Below is a small trained network, with its code and all its weights. Each question gives an input and a class and asks what happens when units are switched off, that is, made to give their printed mean instead of their output.

import numpy as np


def w(rows, s, z=0):
    codes = np.array(rows[::2]) - 128.0
    scale = np.full(codes.shape[1], s)
    scale[-1] = z or s
    return codes * scale


def f(y):
    return y / 2 * (1 + np.tanh(0.7978845608 * (y + 0.044715 * y**3)))


def log_softmax(a):
    a = a - a.max(-1, keepdims=True)
    return a - np.log(np.exp(a).sum(-1, keepdims=True))


def net(x, mask):
    res = np.array(x, float).reshape(1, 8) / 4 @ E
    y = f(res @ A[0][:, :-1].T + A[0][:, -1])
    res = res + np.where(mask, y, B[0][:, -1]) @ B[0][:, :-1]
    return log_softmax(res[-1] @ U[:, :-1].T + U[:, -1])


A, B = {}, {}
E = w([
[126,126,126],'x0',
[38,123,196],'x1',
[128,127,127],'x2',
[127,131,127],'x3',
[127,128,128],'x4',
[89,233,94],'x5',
[201,190,247],'x6',
[127,128,131],'x7',
],0.011)
A[0] = w([
[94,248,129,169],'neuron 0',
[235,180,119,135],'neuron 1',
[84,157,186,81],'neuron 2',
[152,37,110,136],'neuron 3',
[155,244,210,140],'neuron 4',
[218,168,120,138],'neuron 5',
[139,79,179,95],'neuron 6',
[111,55,13,253],'neuron 7',
[13,79,130,128],'neuron 8',
[145,100,55,163],'neuron 9',
[105,40,74,150],'neuron 10',
[44,110,188,219],'neuron 11',
[147,50,89,134],'neuron 12',
[79,183,184,68],'neuron 13',
[167,63,196,114],'neuron 14',
[65,177,2,160],'neuron 15',
],0.011,0.0058)
B[0] = w([
[152,193,91,211],'neuron 0',
[154,121,167,203],'neuron 1',
[107,152,77,153],'neuron 2',
[198,128,83,180],'neuron 3',
[166,221,108,231],'neuron 4',
[180,115,203,190],'neuron 5',
[113,127,175,150],'neuron 6',
[110,131,22,249],'neuron 7',
[130,62,149,191],'neuron 8',
[110,150,60,181],'neuron 9',
[160,117,79,196],'neuron 10',
[73,71,127,192],'neuron 11',
[172,147,67,178],'neuron 12',
[127,158,82,162],'neuron 13',
[107,138,226,175],'neuron 14',
[6,132,164,224],'neuron 15',
],0.011,0.013)
U = w([
[171,167,58,209],'0',
[218,87,199,184],'1',
[89,144,84,148],'2',
[206,168,137,24],'3',
[122,1,115,131],'4',
[71,139,244,170],'5',
[40,104,140,2],'6',
],0.0099,0.0024)

Each question gives the input, the list of numbers given to net, and the class t.
The units are the neurons (one row each of A and B). Each row of codes is followed by its name. A weight is (code - 128) times the scale printed after its matrix; where a second scale follows, it is the last column's (A, B and U).
mask holds one flag per neuron, in row order. A switched-off neuron (its flag False) gives its mean, the last column of its row in B, instead of its output. The means were averaged over made-up inputs and are rounded, as every weight is.
A unit's drop is (log p(t) with every unit on - log p(t) with that unit switched off) / (log p(t) with every unit on - log p(t) with every unit switched off).
The circuit of an input: a set's keep is (log p(t) with only the set's units on - log p(t) with every unit switched off) / (log p(t) with every unit on - log p(t) with every unit switched off). Starting from the 12 units with the biggest drops (on a tie, the unit counted first), units are removed one at a time, each time the one whose removal leaves the highest keep (on an exact tie, the one counted first), for as long as the keep stays at least 0.8.
circuit, biggest first: the units of the circuit, biggest drop first
most important unit: the unit with the biggest drop
top k neurons: the k neurons with the biggest drops, biggest first
drop when u is switched off: that unit's drop, to one decimal
input [-1,-5,-3,-5,6,6,-8,0], class 2: top 2 neurons -> (neuron 15; neuron 7)
input [7,-8,6,8,1,5,2,2], class 3: circuit, biggest first -> (neuron 5; neuron 7)
input [8,1,-7,5,-1,-4,5,2], class 5: most important unit -> neuron 14
input [-4,2,4,-8,1,-2,-4,5], class 4: circuit, biggest first -> (neuron 4; neuron 8)
input [2,2,4,-4,8,0,0,-7], class 4: circuit, biggest first -> (neuron 4; neuron 0)
input [6,8,8,-1,1,8,4,-8], class 0: top 3 neurons -> (neuron 4; neuron 0; neuron 15)
input [1,3,2,8,6,-3,-1,-2], class 4: circuit, biggest first -> (neuron 4; neuron 0)
input [8,-8,6,-2,2,5,1,5], class 3: circuit, biggest first -> (neuron 5; neuron 1)
input [-6,4,-8,2,0,-6,1,5], class 5: top 3 neurons -> (neuron 14; neuron 7; neuron 6)
input [-2,1,-8,-5,4,1,0,6], class 6: circuit, biggest first -> (neuron 4; neuron 3)
input [-4,-1,-8,8,-4,2,2,-6], class 3: circuit, biggest first -> (neuron 7; neuron 15)
input [0,5,-6,1,0,2,0,7], class 6: circuit, biggest first -> (neuron 11; neuron 3)
input [8,4,1,6,8,-5,-7,-5], class 4: top 2 neurons -> (neuron 8; neuron 4)
input [1,6,5,5,8,4,-1,5], class 6: top neuron -> (neuron 11)
input [2,3,5,0,0,-3,-7,6], class 4: top 3 neurons -> (neuron 8; neuron 4; neuron 0)
input [2,1,-5,-2,-5,5,-8,-2], class 6: top 3 neurons -> (neuron 15; neuron 4; neuron 8)
input [-1,0,1,1,-1,-6,-7,6], class 0: top 3 neurons -> (neuron 12; neuron 7; neuron 3)
input [-5,-5,-2,-2,3,5,0,-8], class 2: top 2 neurons -> (neuron 15; neuron 3)
input [1,7,2,-6,-1,1,8,-7], class 0: top 2 neurons -> (neuron 4; neuron 13)
input [-1,-4,6,-8,0,5,-4,8], class 2: circuit, biggest first -> (neuron 15)
input [-8,-7,4,-6,4,7,0,-7], class 2: top 4 neurons -> (neuron 15; neuron 3; neuron 12; neuron 10)
input [5,-2,-8,6,6,7,2,-2], class 3: top 2 neurons -> (neuron 7; neuron 9)
input [6,-4,8,5,-7,4,-3,-2], class 2: drop when neuron 15 is switched off -> 0.6
